Below is a small trained network, with its code and all its weights. Each question gives an input and a target symbol and asks what happens when units are switched off, that is, made to give their printed mean instead of their output.

import numpy as np


def w(rows, s, z=0):
    codes = np.array(rows[::2]) - 128.0
    scale = np.full(codes.shape[1], s)
    scale[-1] = z or s
    return codes * scale


def f(y):
    return y / 2 * (1 + np.tanh(0.7978845608 * (y + 0.044715 * y**3)))


def softmax(a):
    e = np.exp(a - a.max(-1, keepdims=True))
    return e / e.sum(-1, keepdims=True)


def log_softmax(a):
    a = a - a.max(-1, keepdims=True)
    return a - np.log(np.exp(a).sum(-1, keepdims=True))


def net(x, mask):
    ids = ['ΔΠΨΩαβγεζμτ'.index(c) for c in x.split()]
    T = len(ids)
    res = E[ids] + P[:T]
    u = 0
    for l in range(3):
        q, k, v = (res @ M[l].T for M in (Q, K, V))
        z = softmax(np.where(np.tri(T) > 0, q @ k.T / 4**0.5, -1e9)) @ v
        res = res + np.where(mask[u], z, O[l][:, -1]) @ O[l][:, :-1]
        u += 1
        y = f(res @ A[l][:, :-1].T + A[l][:, -1])
        res = res + np.where(mask[u : u + 8], y, B[l][:, -1]) @ B[l][:, :-1]
        u += 8
    return log_softmax(res[-1] @ U[:, :-1].T + U[:, -1])


Q, K, V, O, A, B = {}, {}, {}, {}, {}, {}
E = w([
[165,44,86],'Δ',
[109,182,160],'Π',
[166,75,116],'Ψ',
[122,141,231],'Ω',
[109,141,35],'α',
[140,171,58],'β',
[136,192,88],'γ',
[159,81,127],'ε',
[96,120,116],'ζ',
[247,137,130],'μ',
[29,10,125],'τ',
],0.014)
P = w([
[217,152,204],'0',
[187,107,105],'1',
[186,98,47],'2',
[192,69,34],'3',
[184,67,23],'4',
[193,57,9],'5',
[170,72,6],'6',
[198,35,5],'7',
[185,49,7],'8',
],0.0023)
Q[0] = w([
[133,63,150],'0.h1',
[236,177,78],'0.h1',
[211,73,139],'0.h1',
[152,24,254],'0.h1',
],0.0051)
K[0] = w([
[129,122,31],'0.h1',
[185,157,208],'0.h1',
[224,73,108],'0.h1',
[255,50,138],'0.h1',
],0.0075)
V[0] = w([
[186,119,221],'0.h1',
[181,133,229],'0.h1',
[143,16,127],'0.h1',
[252,26,194],'0.h1',
],0.0028)
O[0] = w([
[144,194,111,116],'0.h1',
[140,195,107,97],'0.h1',
[215,77,138,213],'0.h1',
[2,128,97,250],'0.h1',
],0.0037,0.0016)
A[0] = w([
[100,46,131,4],'0.n1',
[47,121,140,186],'0.n2',
[119,135,245,39],'0.n3',
[158,187,138,11],'0.n4',
[216,60,111,125],'0.n5',
[185,75,118,38],'0.n6',
[58,139,147,158],'0.n7',
[132,113,182,211],'0.n8',
],0.012,0.0022)
B[0] = w([
[2,95,178,163],'0.n1',
[159,35,137,123],'0.n2',
[135,55,69,133],'0.n3',
[70,179,190,122],'0.n4',
[74,204,167,255],'0.n5',
[58,172,181,190],'0.n6',
[170,62,176,119],'0.n7',
[128,72,73,134],'0.n8',
],0.0089,0.0069)
Q[1] = w([
[68,159,144],'1.h1',
[115,101,71],'1.h1',
[210,109,149],'1.h1',
[162,103,1],'1.h1',
],0.0077)
K[1] = w([
[29,167,124],'1.h1',
[199,9,3],'1.h1',
[113,199,96],'1.h1',
[250,50,23],'1.h1',
],0.0047)
V[1] = w([
[90,94,2],'1.h1',
[110,123,191],'1.h1',
[64,155,84],'1.h1',
[155,38,131],'1.h1',
],0.0061)
O[1] = w([
[211,18,80,141],'1.h1',
[39,213,125,179],'1.h1',
[205,166,123,253],'1.h1',
[2,124,38,24],'1.h1',
],0.0047,0.002)
A[1] = w([
[94,92,161,119],'1.n1',
[85,148,151,53],'1.n2',
[254,234,110,217],'1.n3',
[147,96,135,134],'1.n4',
[123,116,199,233],'1.n5',
[215,169,126,254],'1.n6',
[198,203,166,228],'1.n7',
[92,172,162,109],'1.n8',
],0.0098,0.0079)
B[1] = w([
[42,68,140,147],'1.n1',
[83,212,141,127],'1.n2',
[52,155,38,255],'1.n3',
[152,46,143,126],'1.n4',
[45,78,139,235],'1.n5',
[66,83,41,241],'1.n6',
[2,116,120,238],'1.n7',
[112,146,239,167],'1.n8',
],0.0088,0.0072)
Q[2] = w([
[143,130,118],'2.h1',
[96,38,135],'2.h1',
[8,120,133],'2.h1',
[98,191,149],'2.h1',
],0.012)
K[2] = w([
[84,138,116],'2.h1',
[194,174,66],'2.h1',
[253,152,130],'2.h1',
[141,154,174],'2.h1',
],0.012)
V[2] = w([
[144,205,211],'2.h1',
[184,2,143],'2.h1',
[129,98,130],'2.h1',
[98,138,174],'2.h1',
],0.0073)
O[2] = w([
[36,128,64,6],'2.h1',
[199,255,138,120],'2.h1',
[122,187,148,141],'2.h1',
[43,159,95,121],'2.h1',
],0.0075,0.012)
A[2] = w([
[144,106,222,237],'2.n1',
[154,197,140,253],'2.n2',
[185,83,113,216],'2.n3',
[198,100,24,172],'2.n4',
[151,138,2,96],'2.n5',
[210,37,146,61],'2.n6',
[121,179,63,152],'2.n7',
[94,60,11,192],'2.n8',
],0.009,0.0041)
B[2] = w([
[231,69,81,186],'2.n1',
[171,162,22,154],'2.n2',
[106,190,138,149],'2.n3',
[73,50,255,175],'2.n4',
[179,75,238,191],'2.n5',
[75,241,65,155],'2.n6',
[157,90,138,173],'2.n7',
[230,150,64,253],'2.n8',
],0.0073,0.016)
U = w([
[15,89,203,135],'Δ',
[116,115,110,79],'Π',
[84,117,110,106],'Ψ',
[216,237,96,162],'Ω',
[185,30,255,135],'α',
[185,42,138,40],'β',
[156,87,32,76],'γ',
[102,111,113,105],'ε',
[134,138,166,254],'ζ',
[88,193,30,99],'μ',
[101,4,171,44],'τ',
],0.0074,0.0093)

Each question gives the input, a string of symbols that net reads in full, and the target symbol t.
The units are the heads (4 rows each of Q, K, V and O) and the neurons (one row each of A and B). Each row of codes is followed by its name. A weight is (code - 128) times the scale printed after its matrix; where a second scale follows, it is the last column's (O, A, B and U).
mask holds one flag per unit, layer by layer, with each layer's heads first. A switched-off unit (its flag False) gives its mean, the last column of its rows in O or B, instead of its output. The means were averaged over made-up inputs and are rounded, as every weight is.
A unit's drop is (log p(t) with every unit on - log p(t) with that unit switched off) / (log p(t) with every unit on - log p(t) with every unit switched off).
most important unit: the unit with the biggest drop
top k neurons: the k neurons with the biggest drops, biggest first
k most important neurons of layer l: the k neurons of layer l with the biggest drops, biggest first
drop of u: that unit's drop, to one decimal
input Δ Δ Δ β Δ Δ β, target β: top neuron => [2.n8]
input μ γ Ω Δ, target Ω: top 4 neurons => [0.n3 0.n5 0.n6 0.n8]
input Δ Δ α γ Ω γ Δ Δ α, target α: top 2 neurons => [2.n4 2.n5]
input Δ μ α Δ γ, target α: top 4 neurons => [0.n5 0.n6 2.n5 2.n4]
input γ γ Δ α Ω Δ Δ Ω Ψ, target Ω: 2 most important neurons of layer 1 => [1.n3 1.n6]
input α Δ Ω Δ Ω Δ Π, target Ω: top 2 neurons => [0.n3 1.n7]
input Ω γ Δ Δ γ, target Ω: 2 most important neurons of layer 1 => [1.n7 1.n3]
input Ω ζ Δ μ Ω Δ Π τ, target τ: top 3 neurons => [0.n1 1.n1 0.n2]
input Ω Δ γ Π Ω α Δ, target α: top 3 neurons => [1.n5 1.n1 0.n5]
input Δ Δ γ, target γ: top 3 neurons => [2.n8 0.n5 1.n3]
input Δ Π Δ Δ Δ Ω Δ ε, target Ω: top 3 neurons => [0.n3 0.n5 0.n6]
input Δ Δ β, target γ: 2 most important neurons of layer 1 => [1.n7 1.n3]
input γ Δ Ω Δ Δ Δ γ, target Ω: top 3 neurons => [0.n3 0.n5 2.n2]
input Δ Δ Ω Δ Δ Δ γ γ Δ, target Ω: most important unit => 0.n3
input γ μ Ψ Π Δ γ τ, target τ: top 3 neurons => [0.n1 1.n1 1.n6]
input ε ε Δ Δ Π, target γ: 2 most important neurons of layer 2 => [2.n8 2.n4]
input Ψ γ Δ γ Ψ α, target α: 2 most important neurons of layer 2 => [2.n4 2.n5]
input γ α Δ Δ Δ Ψ, target α: top 2 neurons => [1.n5 0.n5]
input Δ Ω Ψ, target Ω: 2 most important neurons of layer 0 => [0.n3 0.n5]
input Ω Δ Ω, target Ω: 4 most important neurons of layer 0 => [0.n3 0.n5 0.n6 0.n8]
input γ Δ Δ Δ τ α ε Δ, target α: 2 most important neurons of layer 1 => [1.n5 1.n3]
input Ψ Δ μ, target μ: 2 most important neurons of layer 1 => [1.n3 1.n7]
input γ Ω γ γ μ Π Ω, target γ: top 3 neurons => [2.n6 0.n5 0.n6]
input Δ α Δ Δ Ψ, target α: top 2 neurons => [0.n5 1.n5]
input Π Ψ Δ μ γ Δ γ Ω, target γ: top neuron => [2.n6]
input γ Δ μ, target μ: drop of 2.n8 => 0.4
input Δ Δ Ω, target Ω: drop of 0.n3 => 1.2
input Ψ μ Δ Δ γ, target γ: drop of 1.h1 => 0.1
input Δ μ Δ ε Δ Δ, target Δ: drop of 2.h1 => 0.5
